Here is a tiny trained network, its code and every weight. The questions are about switching its units off for an input and a class, where a switched-off unit gives its printed mean instead of its output.

import numpy as np


def w(rows, s, z=0):
    codes = np.array(rows[::2]) - 128.0
    scale = np.full(codes.shape[1], s)
    scale[-1] = z or s
    return codes * scale


def f(y):
    return np.maximum(y, 0)


def log_softmax(a):
    a = a - a.max(-1, keepdims=True)
    return a - np.log(np.exp(a).sum(-1, keepdims=True))


def net(x, mask):
    res = np.array(x, float).reshape(1, 5) / 4 @ E
    y = f(res @ A[0][:, :-1].T + A[0][:, -1])
    res = res + np.where(mask, y, B[0][:, -1]) @ B[0][:, :-1]
    return log_softmax(res[-1] @ U[:, :-1].T + U[:, -1])


A, B = {}, {}
E = w([
[125,128,131,130],'x0',
[114,137,141,140],'x1',
[181,254,163,75],'x2',
[126,44,213,61],'x3',
[216,89,154,212],'x4',
],0.0072)
A[0] = w([
[205,119,126,135,56],'n1',
[106,62,71,177,67],'n2',
[117,89,155,35,108],'n3',
[121,133,106,87,1],'n4',
[189,138,143,144,107],'n5',
[96,112,83,88,66],'n6',
[118,116,166,70,66],'n7',
[114,55,188,131,57],'n8',
[106,152,116,186,124],'n9',
[221,184,164,62,38],'n10',
[206,103,107,183,71],'n11',
[134,53,211,88,132],'n12',
[96,91,147,147,157],'n13',
[122,68,97,163,71],'n14',
[112,160,27,197,75],'n15',
[147,93,187,129,100],'n16',
[115,48,81,120,76],'n17',
[123,129,188,225,131],'n18',
[226,190,169,103,75],'n19',
[190,171,154,94,18],'n20',
[204,93,167,171,102],'n21',
[107,190,49,106,167],'n22',
[146,162,186,102,76],'n23',
[48,156,72,69,171],'n24',
[180,114,132,169,90],'n25',
[102,80,97,126,133],'n26',
[140,131,10,90,146],'n27',
[112,85,97,141,53],'n28',
[125,100,117,146,91],'n29',
[158,110,142,164,213],'n30',
[111,85,101,156,38],'n31',
[125,116,66,144,4],'n32',
[150,187,180,155,116],'n33',
[85,74,139,144,167],'n34',
],0.011,0.0058)
B[0] = w([
[127,82,184,46,150],'n1',
[116,213,87,106,206],'n2',
[214,101,83,158,206],'n3',
[70,154,149,98,130],'n4',
[144,91,145,47,168],'n5',
[78,162,197,27,154],'n6',
[193,52,146,87,165],'n7',
[164,136,41,179,181],'n8',
[174,109,147,147,177],'n9',
[60,228,31,138,212],'n10',
[108,91,157,65,182],'n11',
[216,29,121,185,233],'n12',
[133,186,111,114,191],'n13',
[107,222,105,120,182],'n14',
[227,1,70,194,218],'n15',
[174,118,100,171,170],'n16',
[74,215,80,150,191],'n17',
[97,90,163,85,191],'n18',
[96,169,62,138,220],'n19',
[63,204,65,185,167],'n20',
[73,78,183,58,195],'n21',
[162,78,153,137,245],'n22',
[99,187,44,123,173],'n23',
[116,67,214,66,254],'n24',
[106,108,193,67,166],'n25',
[85,204,130,107,191],'n26',
[194,111,196,128,205],'n27',
[124,208,62,116,155],'n28',
[117,180,41,87,149],'n29',
[69,91,217,100,220],'n30',
[113,195,34,118,155],'n31',
[211,159,90,157,137],'n32',
[146,94,84,156,191],'n33',
[98,207,128,102,216],'n34',
],0.0078,0.0061)
U = w([
[254,81,73,181,132],'0',
[64,230,50,108,30],'1',
[133,130,153,119,244],'2',
[86,101,199,8,1],'3',
[143,120,136,124,204],'4',
],0.0086,0.0075)

Each question gives the input, the list of numbers given to net, and the class t.
The units are the neurons (one row each of A and B). Each row of codes is followed by its name. A weight is (code - 128) times the scale printed after its matrix; where a second scale follows, it is the last column's (A, B and U).
mask holds one flag per neuron, in row order. A switched-off neuron (its flag False) gives its mean, the last column of its row in B, instead of its output. The means were averaged over made-up inputs and are rounded, as every weight is.
A unit's drop is (log p(t) with every unit on - log p(t) with that unit switched off) / (log p(t) with every unit on - log p(t) with every unit switched off).
The circuit of an input: a set's keep is (log p(t) with only the set's units on - log p(t) with every unit switched off) / (log p(t) with every unit on - log p(t) with every unit switched off). Starting from the 12 units with the biggest drops (on a tie, the unit counted first), units are removed one at a time, each time the one whose removal leaves the highest keep (on an exact tie, the one counted first), for as long as the keep stays at least 0.8.
circuit, biggest first: the units of the circuit, biggest drop first
top k neurons: the k neurons with the biggest drops, biggest first
drop of u: that unit's drop, to one decimal
input [5,-6,-6,7,-2], class 0: top 2 neurons => n12; n3
input [8,7,-7,8,0], class 0: circuit, biggest first => n12
input [6,7,7,-7,-3], class 0: circuit, biggest first => n15; n22
input [-2,-5,6,6,-5], class 0: circuit, biggest first => n3; n12
input [1,2,3,6,-3], class 0: top 2 neurons => n3; n12
input [1,3,-3,-1,-7], class 3: circuit, biggest first => n24; n6
input [7,0,5,7,-6], class 0: top 2 neurons => n3; n12
input [7,0,8,-5,3], class 1: top 2 neurons => n10; n19
input [-6,-4,-4,6,8], class 3: top 2 neurons => n21; n30
input [-6,0,-4,-4,-8], class 3: top 2 neurons => n24; n6
input [-1,4,-1,6,2], class 0: top 2 neurons => n12; n8
input [-3,-2,-6,-2,-7], class 3: top 3 neurons => n24; n6; n10
input [1,-7,2,7,-6], class 0: top 2 neurons => n3; n12
input [-3,3,0,-3,-8], class 3: circuit, biggest first => n24
input [-7,-6,2,7,8], class 3: drop of n1 => 0.4
input [-8,1,8,7,3], class 1: drop of n15 => 0.2
input [0,-5,-1,-1,-5], class 3: drop of n6 => 0.1
input [6,5,1,-2,7], class 3: drop of n21 => 0.1
